Below is a small trained network, with its code and all its weights. Each question gives an input and a class and asks what happens when units are switched off, that is, made to give their printed mean instead of their output.

import numpy as np


def w(rows, s, z=0):
    codes = np.array(rows[::2]) - 128.0
    scale = np.full(codes.shape[1], s)
    scale[-1] = z or s
    return codes * scale


def norm(h):
    return h / np.sqrt((h * h).mean(-1, keepdims=True) + 1e-5)


def f(y):
    return y / 2 * (1 + np.tanh(0.7978845608 * (y + 0.044715 * y**3)))


def log_softmax(a):
    a = a - a.max(-1, keepdims=True)
    return a - np.log(np.exp(a).sum(-1, keepdims=True))


def net(x, mask):
    res = np.array(x, float).reshape(1, 7) / 4 @ E
    u = 0
    for l in range(3):
        y = f(norm(res) @ A[l][:, :-1].T + A[l][:, -1])
        res = res + np.where(mask[u : u + 5], y, B[l][:, -1]) @ B[l][:, :-1]
        u += 5
    return log_softmax(norm(res)[-1] @ U[:, :-1].T + U[:, -1])


A, B = {}, {}
E = w([
[72,64,183],'x0',
[188,118,169],'x1',
[126,89,252],'x2',
[109,78,99],'x3',
[104,110,35],'x4',
[144,73,91],'x5',
[45,160,159],'x6',
],0.0037)
A[0] = w([
[57,121,146,219],'L0N0',
[83,115,86,4],'L0N1',
[16,174,192,111],'L0N2',
[128,255,190,205],'L0N3',
[92,120,109,240],'L0N4',
],0.0083,0.0014)
B[0] = w([
[69,77,119,191],'L0N0',
[242,254,150,132],'L0N1',
[47,58,190,246],'L0N2',
[189,95,122,252],'L0N3',
[35,97,15,164],'L0N4',
],0.004,0.0035)
A[1] = w([
[37,5,61,103],'L1N0',
[98,23,179,206],'L1N1',
[182,76,142,185],'L1N2',
[145,31,195,128],'L1N3',
[41,2,219,251],'L1N4',
],0.0045,0.0012)
B[1] = w([
[254,179,116,182],'L1N0',
[80,71,87,195],'L1N1',
[144,108,92,153],'L1N2',
[163,154,71,176],'L1N3',
[97,34,104,253],'L1N4',
],0.007,0.0039)
A[2] = w([
[166,159,23,144],'L2N0',
[107,163,1,140],'L2N1',
[234,156,129,132],'L2N2',
[68,107,122,181],'L2N3',
[102,16,111,253],'L2N4',
],0.0069,0.0028)
B[2] = w([
[79,160,127,181],'L2N0',
[90,225,65,183],'L2N1',
[164,33,111,160],'L2N2',
[254,113,151,162],'L2N3',
[171,130,40,254],'L2N4',
],0.0045,0.0058)
U = w([
[92,176,191,1],'0',
[99,147,172,23],'1',
[142,122,94,102],'2',
[69,19,155,193],'3',
[92,254,71,217],'4',
[224,124,209,183],'5',
[86,142,150,63],'6',
],0.011,0.0062)

Each question gives the input, the list of numbers given to net, and the class t.
The units are the neurons (one row each of A and B). Each row of codes is followed by its name. A weight is (code - 128) times the scale printed after its matrix; where a second scale follows, it is the last column's (A, B and U).
mask holds one flag per neuron, layer by layer. A switched-off neuron (its flag False) gives its mean, the last column of its row in B, instead of its output. The means were averaged over made-up inputs and are rounded, as every weight is.
A unit's drop is (log p(t) with every unit on - log p(t) with that unit switched off) / (log p(t) with every unit on - log p(t) with every unit switched off).
The circuit of an input: a set's keep is (log p(t) with only the set's units on - log p(t) with every unit switched off) / (log p(t) with every unit on - log p(t) with every unit switched off). Starting from the 12 units with the biggest drops (on a tie, the unit counted first), units are removed one at a time, each time the one whose removal leaves the highest keep (on an exact tie, the one counted first), for as long as the keep stays at least 0.8.
circuit, biggest first: the units of the circuit, biggest drop first
most important unit: the unit with the biggest drop
k most important neurons: the k neurons with the biggest drops, biggest first
k most important neurons of layer l: the k neurons of layer l with the biggest drops, biggest first
drop when u is switched off: that unit's drop, to one decimal
input [3,4,-3,1,6,2,7], class 4: circuit, biggest first -> (L0N1; L1N0; L2N1)
input [-1,8,0,6,0,3,6], class 4: circuit, biggest first -> (L0N2; L1N3)
input [-6,-1,-3,-7,-5,-3,3], class 5: most important unit -> L0N3
input [-3,-8,1,-1,-2,-8,4], class 3: 2 most important neurons of layer 0 -> (L0N2; L0N3)
input [4,8,-7,4,-8,6,3], class 4: 2 most important neurons -> (L0N2; L1N3)
input [-2,-4,2,-5,-1,-8,-4], class 5: 2 most important neurons -> (L0N3; L1N4)
input [6,5,1,-7,-5,-6,2], class 3: 2 most important neurons of layer 0 -> (L0N2; L0N1)
input [-6,-6,0,3,-8,-2,-1], class 5: 2 most important neurons -> (L1N4; L1N1)
input [3,-2,-4,-2,0,1,-6], class 4: drop when L0N2 is switched off -> 0.2
input [-4,-4,3,5,1,7,2], class 4: drop when L0N2 is switched off -> 0.2
